Below is a small trained network, with its code and all its weights. Each question gives an input and a target symbol and asks what happens when units are switched off, that is, made to give their printed mean instead of their output.

import numpy as np


def w(rows, s, z=0):
    codes = np.array(rows[::2]) - 128.0
    scale = np.full(codes.shape[1], s)
    scale[-1] = z or s
    return codes * scale


def f(y):
    return y / 2 * (1 + np.tanh(0.7978845608 * (y + 0.044715 * y**3)))


def softmax(a):
    e = np.exp(a - a.max(-1, keepdims=True))
    return e / e.sum(-1, keepdims=True)


def log_softmax(a):
    a = a - a.max(-1, keepdims=True)
    return a - np.log(np.exp(a).sum(-1, keepdims=True))


def net(x, mask):
    ids = ['Θβγδηλσ'.index(c) for c in x.split()]
    T = len(ids)
    res = E[ids] + P[:T]
    r = res
    for j in range(3):
        rows = slice(2 * j, 2 * j + 2)
        q, k, v = (r @ M[0][rows].T for M in (Q, K, V))
        z = softmax(np.where(np.tri(T) > 0, q @ k.T / 2**0.5, -1e9)) @ v
        o = O[0][rows]
        res = res + np.where(mask[j], z, o[:, -1]) @ o[:, :-1]
    y = f(res @ A[0][:, :-1].T + A[0][:, -1])
    res = res + np.where(mask[3:15], y, B[0][:, -1]) @ B[0][:, :-1]
    return log_softmax(res[-1] @ U[:, :-1].T + U[:, -1])


Q, K, V, O, A, B = {}, {}, {}, {}, {}, {}
E = w([
[254,113,74,112],'Θ',
[170,65,144,51],'β',
[134,147,148,199],'γ',
[162,62,255,145],'δ',
[134,79,113,54],'η',
[139,105,186,154],'λ',
[82,120,122,148],'σ',
],0.013)
P = w([
[37,1,69,206],'0',
[143,183,91,80],'1',
[67,160,192,146],'2',
[194,58,44,191],'3',
[126,144,50,51],'4',
[105,190,177,155],'5',
],0.0098)
Q[0] = w([
[161,218,203,207],'h1',
[94,253,148,25],'h1',
[71,60,107,93],'h2',
[128,211,173,41],'h2',
[146,70,95,144],'h3',
[124,195,140,79],'h3',
],0.023)
K[0] = w([
[206,129,100,74],'h1',
[143,251,205,111],'h1',
[60,118,133,89],'h2',
[175,203,151,78],'h2',
[131,88,90,155],'h3',
[153,155,144,112],'h3',
],0.029)
V[0] = w([
[89,140,158,127],'h1',
[133,156,133,132],'h1',
[185,128,247,204],'h2',
[166,70,192,31],'h2',
[157,113,115,207],'h3',
[29,60,155,137],'h3',
],0.016)
O[0] = w([
[133,130,147,83,38],'h1',
[124,162,134,131,83],'h1',
[212,123,245,98,51],'h2',
[115,4,161,90,131],'h2',
[200,160,188,115,253],'h3',
[153,104,105,3,140],'h3',
],0.012,0.0063)
A[0] = w([
[110,159,80,121,51],'n1',
[54,128,200,201,115],'n2',
[75,133,166,98,98],'n3',
[103,159,155,133,119],'n4',
[157,154,120,151,66],'n5',
[146,71,151,154,30],'n6',
[7,147,224,150,157],'n7',
[139,162,97,99,129],'n8',
[109,175,169,86,1],'n9',
[86,140,188,130,88],'n10',
[135,127,172,142,43],'n11',
[143,112,136,205,135],'n12',
],0.018,0.008)
B[0] = w([
[65,72,216,147,150],'n1',
[124,193,77,8,205],'n2',
[143,195,144,165,139],'n3',
[140,83,109,157,143],'n4',
[81,118,79,84,186],'n5',
[180,188,52,102,153],'n6',
[166,67,202,203,191],'n7',
[61,128,158,194,174],'n8',
[134,145,77,128,141],'n9',
[77,71,127,113,140],'n10',
[135,168,82,152,139],'n11',
[131,118,160,207,253],'n12',
],0.018,0.012)
U = w([
[232,39,107,182,184],'Θ',
[178,31,1,71,52],'β',
[117,216,82,82,216],'γ',
[233,105,82,68,44],'δ',
[142,14,79,84,33],'η',
[239,58,239,47,253],'λ',
[110,127,164,95,49],'σ',
],0.0052,0.0065)

Each question gives the input, a string of symbols that net reads in full, and the target symbol t.
The units are the heads (2 rows each of Q, K, V and O) and the neurons (one row each of A and B). Each row of codes is followed by its name. A weight is (code - 128) times the scale printed after its matrix; where a second scale follows, it is the last column's (O, A, B and U).
mask holds one flag per unit, heads first, then neurons. A switched-off unit (its flag False) gives its mean, the last column of its rows in O or B, instead of its output. The means were averaged over made-up inputs and are rounded, as every weight is.
A unit's drop is (log p(t) with every unit on - log p(t) with that unit switched off) / (log p(t) with every unit on - log p(t) with every unit switched off).
The circuit of an input: a set's keep is (log p(t) with only the set's units on - log p(t) with every unit switched off) / (log p(t) with every unit on - log p(t) with every unit switched off). Starting from the 12 units with the biggest drops (on a tie, the unit counted first), units are removed one at a time, each time the one whose removal leaves the highest keep (on an exact tie, the one counted first), for as long as the keep stays at least 0.8.
circuit, biggest first: the units of the circuit, biggest drop first
unit that matters most: the unit with the biggest drop
top k neurons: the k neurons with the biggest drops, biggest first
heads that matter: for each layer, one digit per head in row order, 1 if its drop is at least 0.15 and else 0, layers parted by /
input γ σ Θ η, target γ: circuit, biggest first : [h2, n7]
input σ Θ Θ δ, target σ: circuit, biggest first : [h2, n8, h3, n1]
input λ δ δ δ, target λ: unit that matters most : h3
input λ η γ, target λ: circuit, biggest first : [n7, n2]
input δ Θ σ, target λ: circuit, biggest first : [n7, h2]
input δ γ Θ λ, target δ: heads that matter : 010
input β λ σ λ, target β: heads that matter : 011
input β Θ λ η, target β: heads that matter : 010
input Θ γ γ Θ σ, target σ: circuit, biggest first : [h2, n1]
input η β Θ, target λ: heads that matter : 010
input Θ λ β λ δ, target δ: circuit, biggest first : [n6, h2, n11]
input β λ Θ σ, target β: circuit, biggest first : [h2, h3, n12]
input η λ σ γ, target η: circuit, biggest first : [h3, h2, n1]
input η Θ λ β, target η: top 2 neurons : [n1, n8]
input λ η δ Θ β, target β: circuit, biggest first : [h2]
input Θ β Θ Θ Θ, target Θ: circuit, biggest first : [h3, n2]
input γ Θ Θ δ, target γ: heads that matter : 011
input δ η Θ λ σ, target σ: circuit, biggest first : [n1, h2]
input λ γ σ, target λ: top 2 neurons : [n7, n12]
input δ γ γ Θ η, target η: top 2 neurons : [n1, n12]
input δ β δ δ, target δ: top 2 neurons : [n6, n11]
input δ γ β γ, target δ: top 2 neurons : [n6, n11]
